Below is a small trained network, with its code and all its weights. Each question gives an input and a target symbol and asks what happens when units are switched off, that is, made to give their printed mean instead of their output.

import numpy as np


def w(rows, s, z=0):
    codes = np.array(rows[::2]) - 128.0
    scale = np.full(codes.shape[1], s)
    scale[-1] = z or s
    return codes * scale


def f(y):
    return y / 2 * (1 + np.tanh(0.7978845608 * (y + 0.044715 * y**3)))


def softmax(a):
    e = np.exp(a - a.max(-1, keepdims=True))
    return e / e.sum(-1, keepdims=True)


def log_softmax(a):
    a = a - a.max(-1, keepdims=True)
    return a - np.log(np.exp(a).sum(-1, keepdims=True))


def net(x, mask):
    ids = ['ΓΔΛΞΦΩαεζημπστ'.index(c) for c in x.split()]
    T = len(ids)
    res = E[ids] + P[:T]
    r = res
    for j in range(3):
        rows = slice(4 * j, 4 * j + 4)
        q, k, v = (r @ M[0][rows].T for M in (Q, K, V))
        z = softmax(np.where(np.tri(T) > 0, q @ k.T / 4**0.5, -1e9)) @ v
        o = O[0][rows]
        res = res + np.where(mask[j], z, o[:, -1]) @ o[:, :-1]
    y = f(res @ A[0][:, :-1].T + A[0][:, -1])
    res = res + np.where(mask[3:19], y, B[0][:, -1]) @ B[0][:, :-1]
    return log_softmax(res[-1] @ U[:, :-1].T + U[:, -1])


Q, K, V, O, A, B = {}, {}, {}, {}, {}, {}
E = w([
[154,93,105],'Γ',
[203,169,78],'Δ',
[171,155,119],'Λ',
[116,124,57],'Ξ',
[187,149,165],'Φ',
[133,16,221],'Ω',
[92,109,41],'α',
[110,83,144],'ε',
[128,78,172],'ζ',
[124,56,249],'η',
[180,202,148],'μ',
[164,132,175],'π',
[101,180,93],'σ',
[70,73,207],'τ',
],0.015)
P = w([
[83,160,122],'0',
[70,146,122],'1',
[210,78,131],'2',
[35,178,173],'3',
[86,169,138],'4',
[199,51,61],'5',
[1,137,175],'6',
[90,171,150],'7',
[226,42,35],'8',
[22,162,191],'9',
[76,163,145],'10',
[221,48,27],'11',
],0.011)
Q[0] = w([
[161,201,65],'h1',
[106,157,34],'h1',
[120,8,138],'h1',
[132,218,69],'h1',
[127,188,149],'h2',
[147,111,104],'h2',
[113,161,119],'h2',
[138,103,143],'h2',
[240,64,147],'h3',
[145,88,108],'h3',
[87,170,162],'h3',
[100,212,114],'h3',
],0.016)
K[0] = w([
[30,108,125],'h1',
[182,124,83],'h1',
[205,87,7],'h1',
[37,90,187],'h1',
[205,128,114],'h2',
[169,161,104],'h2',
[101,85,101],'h2',
[126,76,114],'h2',
[84,253,218],'h3',
[110,159,131],'h3',
[146,38,79],'h3',
[219,72,46],'h3',
],0.012)
V[0] = w([
[72,126,158],'h1',
[160,77,112],'h1',
[161,221,202],'h1',
[150,115,91],'h1',
[237,96,100],'h2',
[104,192,91],'h2',
[180,1,72],'h2',
[200,11,235],'h2',
[137,162,64],'h3',
[84,150,192],'h3',
[154,109,166],'h3',
[130,69,255],'h3',
],0.0059)
O[0] = w([
[127,216,101,190],'h1',
[117,133,95,96],'h1',
[205,219,125,166],'h1',
[73,131,83,83],'h1',
[229,101,171,229],'h2',
[135,180,213,188],'h2',
[38,37,32,56],'h2',
[99,62,214,40],'h2',
[186,102,254,189],'h3',
[143,107,234,2],'h3',
[186,166,143,159],'h3',
[100,75,145,51],'h3',
],0.0046,0.00082)
A[0] = w([
[171,132,76,132],'n1',
[101,222,64,106],'n2',
[247,82,79,41],'n3',
[72,193,63,63],'n4',
[75,112,240,110],'n5',
[202,44,71,48],'n6',
[102,179,225,247],'n7',
[125,85,121,248],'n8',
[136,163,134,116],'n9',
[219,111,113,217],'n10',
[143,230,17,127],'n11',
[115,115,81,188],'n12',
[7,218,189,169],'n13',
[97,69,164,1],'n14',
[90,112,113,19],'n15',
[171,191,138,56],'n16',
],0.011,0.0094)
B[0] = w([
[124,131,191,175],'n1',
[75,100,220,187],'n2',
[16,77,63,184],'n3',
[75,25,238,142],'n4',
[58,81,116,173],'n5',
[106,225,249,168],'n6',
[93,153,45,240],'n7',
[194,120,72,224],'n8',
[163,197,64,137],'n9',
[208,150,125,254],'n10',
[110,42,227,249],'n11',
[169,155,120,173],'n12',
[41,183,81,215],'n13',
[170,201,175,135],'n14',
[64,195,31,116],'n15',
[177,212,188,144],'n16',
],0.012,0.0096)
U = w([
[251,71,63,211],'Γ',
[214,110,177,220],'Δ',
[141,195,142,61],'Λ',
[115,101,169,4],'Ξ',
[162,221,112,96],'Φ',
[140,29,91,111],'Ω',
[108,97,161,40],'α',
[132,152,95,179],'ε',
[136,124,94,177],'ζ',
[102,119,123,43],'η',
[107,242,155,91],'μ',
[133,201,102,143],'π',
[77,191,169,147],'σ',
[90,178,124,2],'τ',
],0.012,0.0073)

Each question gives the input, a string of symbols that net reads in full, and the target symbol t.
The units are the heads (4 rows each of Q, K, V and O) and the neurons (one row each of A and B). Each row of codes is followed by its name. A weight is (code - 128) times the scale printed after its matrix; where a second scale follows, it is the last column's (O, A, B and U).
mask holds one flag per unit, heads first, then neurons. A switched-off unit (its flag False) gives its mean, the last column of its rows in O or B, instead of its output. The means were averaged over made-up inputs and are rounded, as every weight is.
A unit's drop is (log p(t) with every unit on - log p(t) with that unit switched off) / (log p(t) with every unit on - log p(t) with every unit switched off).
The circuit of an input: a set's keep is (log p(t) with only the set's units on - log p(t) with every unit switched off) / (log p(t) with every unit on - log p(t) with every unit switched off). Starting from the 12 units with the biggest drops (on a tie, the unit counted first), units are removed one at a time, each time the one whose removal leaves the highest keep (on an exact tie, the one counted first), for as long as the keep stays at least 0.8.
circuit, biggest first: the units of the circuit, biggest drop first
unit that matters most: the unit with the biggest drop
top k neurons: the k neurons with the biggest drops, biggest first
which heads matter: for each layer, one digit per head in row order, 1 if its drop is at least 0.15 and else 0, layers parted by /
input ε Δ σ Δ τ Δ Δ Δ Δ σ α α, target Δ: unit that matters most -> n6
input π Δ Δ ε Δ Φ ζ ζ Λ Δ Ω Λ, target Δ: circuit, biggest first -> n6; n13
input Δ Δ α Δ Δ ε, target Γ: top 3 neurons -> n11; n8; n2
input Φ Δ Ω η Δ μ, target Γ: circuit, biggest first -> n2; n10
input Δ σ σ η Ω Δ ε α, target α: top 2 neurons -> n4; n11
input ε Ω ζ, target Γ: top 3 neurons -> n8; n11; n2
input Δ Ω Ξ, target Γ: circuit, biggest first -> n2; n13
input Δ Λ π σ Δ π μ μ η, target Γ: circuit, biggest first -> n11; n8
input Δ Δ Δ Φ Δ η, target Γ: circuit, biggest first -> n8; n11
input Δ Δ Λ, target Γ: top 3 neurons -> n10; n2; n13
input α ε τ σ σ, target σ: circuit, biggest first -> n13; n2; n4
input Δ μ Γ Δ Ω σ, target Γ: which heads matter -> 001
input Ω Δ η Ω Δ Ω, target Δ: which heads matter -> 010
input ε Δ σ σ ε Ω ζ Δ Δ Γ Δ Ω, target Δ: which heads matter -> 100
input Ω Δ Δ π Δ τ, target Γ: unit that matters most -> n8
input σ π Φ σ Ξ Φ τ σ Ξ, target Δ: which heads matter -> 010
input π σ μ Δ Δ ε, target Γ: which heads matter -> 000
input σ Δ Δ η α Ω Δ Φ, target Φ: circuit, biggest first -> n11; n3; n2
input σ μ μ Δ Δ Ω ε ζ Δ ζ α, target α: which heads matter -> 001
input π Δ Δ ε σ σ π π Δ Δ Ω Ξ, target Δ: unit that matters most -> n6
input τ σ μ, target Γ: top 2 neurons -> n13; n6
